Below is a small trained network, with its code and all its weights. Each question gives an input and a class and asks what happens when units are switched off, that is, made to give their printed mean instead of their output.

import numpy as np


def w(rows, s, z=0):
    codes = np.array(rows[::2]) - 128.0
    scale = np.full(codes.shape[1], s)
    scale[-1] = z or s
    return codes * scale


def norm(h):
    return h / np.sqrt((h * h).mean(-1, keepdims=True) + 1e-5)


def f(y):
    return np.maximum(y, 0)


def log_softmax(a):
    a = a - a.max(-1, keepdims=True)
    return a - np.log(np.exp(a).sum(-1, keepdims=True))


def net(x, mask):
    res = np.array(x, float).reshape(1, 5) / 4 @ E
    u = 0
    for l in range(4):
        y = f(norm(res) @ A[l][:, :-1].T + A[l][:, -1])
        res = res + np.where(mask[u : u + 6], y, B[l][:, -1]) @ B[l][:, :-1]
        u += 6
    return log_softmax(norm(res)[-1] @ U[:, :-1].T + U[:, -1])


A, B = {}, {}
E = w([
[50,61,90,137,100,215],'x0',
[254,78,99,215,141,139],'x1',
[163,186,147,107,125,172],'x2',
[58,186,72,75,2,114],'x3',
[163,56,110,63,181,125],'x4',
],0.00098)
A[0] = w([
[185,127,102,149,124,253,37],'0.n0',
[80,59,147,50,199,158,5],'0.n1',
[198,60,143,218,221,106,94],'0.n2',
[118,105,87,214,59,101,6],'0.n3',
[134,114,114,206,55,49,84],'0.n4',
[53,138,87,88,76,37,56],'0.n5',
],0.002,0.0016)
B[0] = w([
[105,130,185,93,125,163,165],'0.n0',
[75,96,53,147,210,4,160],'0.n1',
[121,153,151,90,77,145,249],'0.n2',
[93,148,145,129,200,129,150],'0.n3',
[113,119,90,141,192,82,176],'0.n4',
[128,127,136,91,118,190,212],'0.n5',
],0.0036,0.0013)
A[1] = w([
[61,180,154,248,92,82,53],'1.n0',
[121,187,59,66,10,98,36],'1.n1',
[122,63,66,200,76,156,45],'1.n2',
[116,156,98,254,85,56,3],'1.n3',
[188,19,171,229,212,125,60],'1.n4',
[116,23,64,62,224,90,59],'1.n5',
],0.0022,0.0017)
B[1] = w([
[65,3,118,149,153,111,183],'1.n0',
[86,78,50,70,100,190,254],'1.n1',
[61,136,191,117,166,140,177],'1.n2',
[89,31,82,161,217,96,158],'1.n3',
[92,165,81,53,47,145,227],'1.n4',
[74,65,144,231,213,112,231],'1.n5',
],0.0032,0.0011)
A[2] = w([
[73,182,53,48,137,75,56],'2.n0',
[228,81,3,135,75,192,73],'2.n1',
[231,9,99,121,167,140,34],'2.n2',
[115,197,72,180,19,48,157],'2.n3',
[116,119,72,251,106,94,1],'2.n4',
[149,30,92,48,178,149,66],'2.n5',
],0.0024,0.0018)
B[2] = w([
[91,146,137,156,68,206,250],'2.n0',
[66,201,118,52,141,221,236],'2.n1',
[69,220,104,93,50,93,202],'2.n2',
[90,35,17,84,130,127,255],'2.n3',
[73,45,142,116,254,135,161],'2.n4',
[94,79,28,166,149,56,240],'2.n5',
],0.0032,0.00095)
A[3] = w([
[83,67,196,135,26,170,132],'3.n0',
[219,127,111,141,64,29,68],'3.n1',
[191,100,74,88,70,1,56],'3.n2',
[247,218,154,85,125,137,2],'3.n3',
[193,191,236,150,193,93,113],'3.n4',
[84,230,225,99,141,214,82],'3.n5',
],0.003,0.0019)
B[3] = w([
[189,230,70,75,78,167,248],'3.n0',
[146,114,85,154,188,21,153],'3.n1',
[190,242,88,187,123,182,163],'3.n2',
[133,125,180,23,253,158,181],'3.n3',
[160,133,105,63,163,237,185],'3.n4',
[108,103,172,223,118,51,231],'3.n5',
],0.0036,0.0018)
U = w([
[253,246,251,6,252,215,187],'0',
[3,239,4,4,6,242,253],'1',
[2,7,47,227,251,12,253],'2',
[249,6,241,164,16,14,3],'3',
[11,246,247,222,27,16,22],'4',
[241,234,250,251,6,249,78],'5',
[248,243,7,247,210,9,28],'6',
[251,7,239,170,24,25,3],'7',
],0.0044,0.0043)

Each question gives the input, the list of numbers given to net, and the class t.
The units are the neurons (one row each of A and B). Each row of codes is followed by its name. A weight is (code - 128) times the scale printed after its matrix; where a second scale follows, it is the last column's (A, B and U).
mask holds one flag per neuron, layer by layer. A switched-off neuron (its flag False) gives its mean, the last column of its row in B, instead of its output. The means were averaged over made-up inputs and are rounded, as every weight is.
A unit's drop is (log p(t) with every unit on - log p(t) with that unit switched off) / (log p(t) with every unit on - log p(t) with every unit switched off).
The circuit of an input: a set's keep is (log p(t) with only the set's units on - log p(t) with every unit switched off) / (log p(t) with every unit on - log p(t) with every unit switched off). Starting from the 12 units with the biggest drops (on a tie, the unit counted first), units are removed one at a time, each time the one whose removal leaves the highest keep (on an exact tie, the one counted first), for as long as the keep stays at least 0.8.
circuit, biggest first: the units of the circuit, biggest drop first
unit that matters most: the unit with the biggest drop
top k neurons: the k neurons with the biggest drops, biggest first
top k neurons in layer l: the k neurons of layer l with the biggest drops, biggest first
drop of u: that unit's drop, to one decimal
input [6,-8,7,-2,-2], class 4: unit that matters most => 3.n5
input [4,-8,-2,3,8], class 2: circuit, biggest first => [0.n1, 1.n5]
input [-4,2,2,-5,7], class 6: circuit, biggest first => [2.n5, 3.n2, 2.n2]
input [-3,6,-3,-7,2], class 1: circuit, biggest first => [1.n4, 2.n2]
input [-4,6,-5,-8,8], class 1: circuit, biggest first => [1.n4, 2.n2]
input [3,3,8,2,1], class 0: top 2 neurons => [1.n5, 1.n1]
input [5,-6,7,2,6], class 2: top 2 neurons in layer 2 => [2.n5, 2.n2]
input [8,-7,5,-3,-2], class 4: top 2 neurons in layer 2 => [2.n3, 2.n5]
input [4,8,-4,0,-4], class 1: top 2 neurons in layer 0 => [0.n0, 0.n2]
input [-2,-3,1,-6,-8], class 5: top 2 neurons in layer 1 => [1.n5, 1.n3]
input [-6,7,-8,3,8], class 6: top 3 neurons in layer 3 => [3.n2, 3.n1, 3.n0]
input [-8,2,0,3,-4], class 2: top 2 neurons in layer 1 => [1.n3, 1.n0]
input [-5,-4,1,2,7], class 2: top 2 neurons in layer 1 => [1.n5, 1.n4]
input [0,4,5,-1,-3], class 0: unit that matters most => 3.n3
input [4,7,-6,-8,1], class 1: top 2 neurons => [1.n4, 0.n2]
input [8,0,0,1,3], class 2: top 2 neurons in layer 0 => [0.n1, 0.n2]
input [-3,-3,3,-1,7], class 2: drop of 1.n5 => 0.3
input [-1,-7,8,-4,7], class 2: drop of 3.n0 => 0.1
input [5,7,2,-6,5], class 1: drop of 1.n5 => 0.0
input [-1,5,1,-1,6], class 1: unit that matters most => 2.n1
